Here is a tiny trained network, its code and every weight. The questions are about switching its units off for an input and a class, where a switched-off unit gives its printed mean instead of its output.

import numpy as np


def w(rows, s, z=0):
    codes = np.array(rows[::2]) - 128.0
    scale = np.full(codes.shape[1], s)
    scale[-1] = z or s
    return codes * scale


def f(y):
    return y / 2 * (1 + np.tanh(0.7978845608 * (y + 0.044715 * y**3)))


def log_softmax(a):
    a = a - a.max(-1, keepdims=True)
    return a - np.log(np.exp(a).sum(-1, keepdims=True))


def net(x, mask):
    res = np.array(x, float).reshape(1, 4) / 4 @ E
    y = f(res @ A[0][:, :-1].T + A[0][:, -1])
    res = res + np.where(mask, y, B[0][:, -1]) @ B[0][:, :-1]
    return log_softmax(res[-1] @ U[:, :-1].T + U[:, -1])


A, B = {}, {}
E = w([
[10,92,111,166,68,168,127],'x0',
[130,197,127,206,199,198,66],'x1',
[89,186,103,212,148,4,174],'x2',
[209,59,131,228,54,140,161],'x3',
],0.0043)
A[0] = w([
[110,146,121,170,145,63,141,144],'neuron 0',
[112,147,117,168,143,68,142,143],'neuron 1',
[186,92,135,201,87,132,138,89],'neuron 2',
[164,108,131,173,101,132,135,61],'neuron 3',
[143,109,135,93,125,181,114,127],'neuron 4',
[118,65,120,38,58,42,152,7],'neuron 5',
[252,159,121,98,177,90,126,66],'neuron 6',
[145,103,135,89,126,188,112,129],'neuron 7',
[141,135,131,125,130,125,129,83],'neuron 8',
[150,103,129,80,127,208,121,127],'neuron 9',
[154,98,121,76,129,218,122,125],'neuron 10',
[216,154,141,107,167,101,136,45],'neuron 11',
[190,92,133,204,88,137,145,79],'neuron 12',
[106,148,127,178,147,47,136,156],'neuron 13',
[134,166,126,188,172,182,100,44],'neuron 14',
[107,152,122,177,143,46,134,147],'neuron 15',
[134,169,126,192,178,187,102,50],'neuron 16',
[1,95,120,179,75,181,129,80],'neuron 17',
[123,128,131,122,135,127,127,121],'neuron 18',
[71,171,129,60,164,120,116,74],'neuron 19',
[135,170,124,188,170,184,99,45],'neuron 20',
[57,173,135,49,179,116,121,89],'neuron 21',
],0.012,0.0012)
B[0] = w([
[128,134,138,149,63,150,120,192],'neuron 0',
[129,135,138,147,67,148,119,187],'neuron 1',
[144,125,66,138,182,155,72,208],'neuron 2',
[135,124,98,137,155,139,102,158],'neuron 3',
[123,143,129,152,80,135,124,174],'neuron 4',
[201,131,166,118,179,137,254,246],'neuron 5',
[31,115,171,67,145,75,106,235],'neuron 6',
[128,135,134,160,69,134,120,185],'neuron 7',
[120,128,129,126,130,123,128,124],'neuron 8',
[125,142,129,165,50,137,120,205],'neuron 9',
[126,147,132,176,41,136,118,217],'neuron 10',
[64,120,154,96,143,95,117,192],'neuron 11',
[144,116,60,141,186,155,71,212],'neuron 12',
[131,138,137,161,47,145,118,212],'neuron 13',
[169,123,143,118,147,121,197,169],'neuron 14',
[128,143,135,157,45,149,120,212],'neuron 15',
[172,126,145,114,150,128,206,176],'neuron 16',
[27,122,188,45,161,49,90,254],'neuron 17',
[130,116,125,136,128,125,126,128],'neuron 18',
[149,109,65,150,174,147,81,203],'neuron 19',
[173,124,146,111,147,126,197,171],'neuron 20',
[157,111,49,155,194,161,66,229],'neuron 21',
],0.025,0.0044)
U = w([
[135,157,136,178,4,156,109,253],'0',
[160,102,27,145,198,165,58,148],'1',
[42,111,187,72,147,61,110,75],'2',
[210,130,156,119,156,136,254,39],'3',
],0.007,0.00046)

Each question gives the input, the list of numbers given to net, and the class t.
The units are the neurons (one row each of A and B). Each row of codes is followed by its name. A weight is (code - 128) times the scale printed after its matrix; where a second scale follows, it is the last column's (A, B and U).
mask holds one flag per neuron, in row order. A switched-off neuron (its flag False) gives its mean, the last column of its row in B, instead of its output. The means were averaged over made-up inputs and are rounded, as every weight is.
A unit's drop is (log p(t) with every unit on - log p(t) with that unit switched off) / (log p(t) with every unit on - log p(t) with every unit switched off).
The circuit of an input: a set's keep is (log p(t) with only the set's units on - log p(t) with every unit switched off) / (log p(t) with every unit on - log p(t) with every unit switched off). Starting from the 12 units with the biggest drops (on a tie, the unit counted first), units are removed one at a time, each time the one whose removal leaves the highest keep (on an exact tie, the one counted first), for as long as the keep stays at least 0.8.
units of the circuit, in order: the units of the circuit, biggest drop first
unit that matters most: the unit with the biggest drop
top k neurons: the k neurons with the biggest drops, biggest first
drop when u is switched off: that unit's drop, to one decimal
input [-6,-1,2,4], class 2: unit that matters most : neuron 6
input [8,-1,7,5], class 2: top 4 neurons : (neuron 17; neuron 10; neuron 9; neuron 7)
input [0,3,1,2], class 3: units of the circuit, in order : (neuron 21; neuron 17; neuron 10; neuron 9)
input [-5,-5,0,2], class 2: top 3 neurons : (neuron 6; neuron 11; neuron 16)
input [7,-6,-4,7], class 1: top 2 neurons : (neuron 12; neuron 2)
input [-5,2,-1,4], class 2: top 2 neurons : (neuron 6; neuron 21)
input [7,-2,3,-7], class 1: top 3 neurons : (neuron 21; neuron 19; neuron 6)
input [5,7,-4,7], class 1: top 4 neurons : (neuron 12; neuron 2; neuron 5; neuron 3)
input [5,2,7,-7], class 0: top 3 neurons : (neuron 15; neuron 13; neuron 0)
input [4,3,-2,6], class 1: top 3 neurons : (neuron 12; neuron 2; neuron 6)
input [-3,-5,-6,-3], class 0: top 2 neurons : (neuron 10; neuron 9)
input [1,-2,6,-6], class 0: top 3 neurons : (neuron 15; neuron 13; neuron 12)
input [-4,1,1,-6], class 1: drop when neuron 17 is switched off : 0.1
input [-5,-6,-3,0], class 3: units of the circuit, in order : (neuron 5)
input [8,-7,-5,0], class 2: drop when neuron 17 is switched off : 5.9
input [-4,-4,6,-3], class 0: drop when neuron 13 is switched off : 0.1
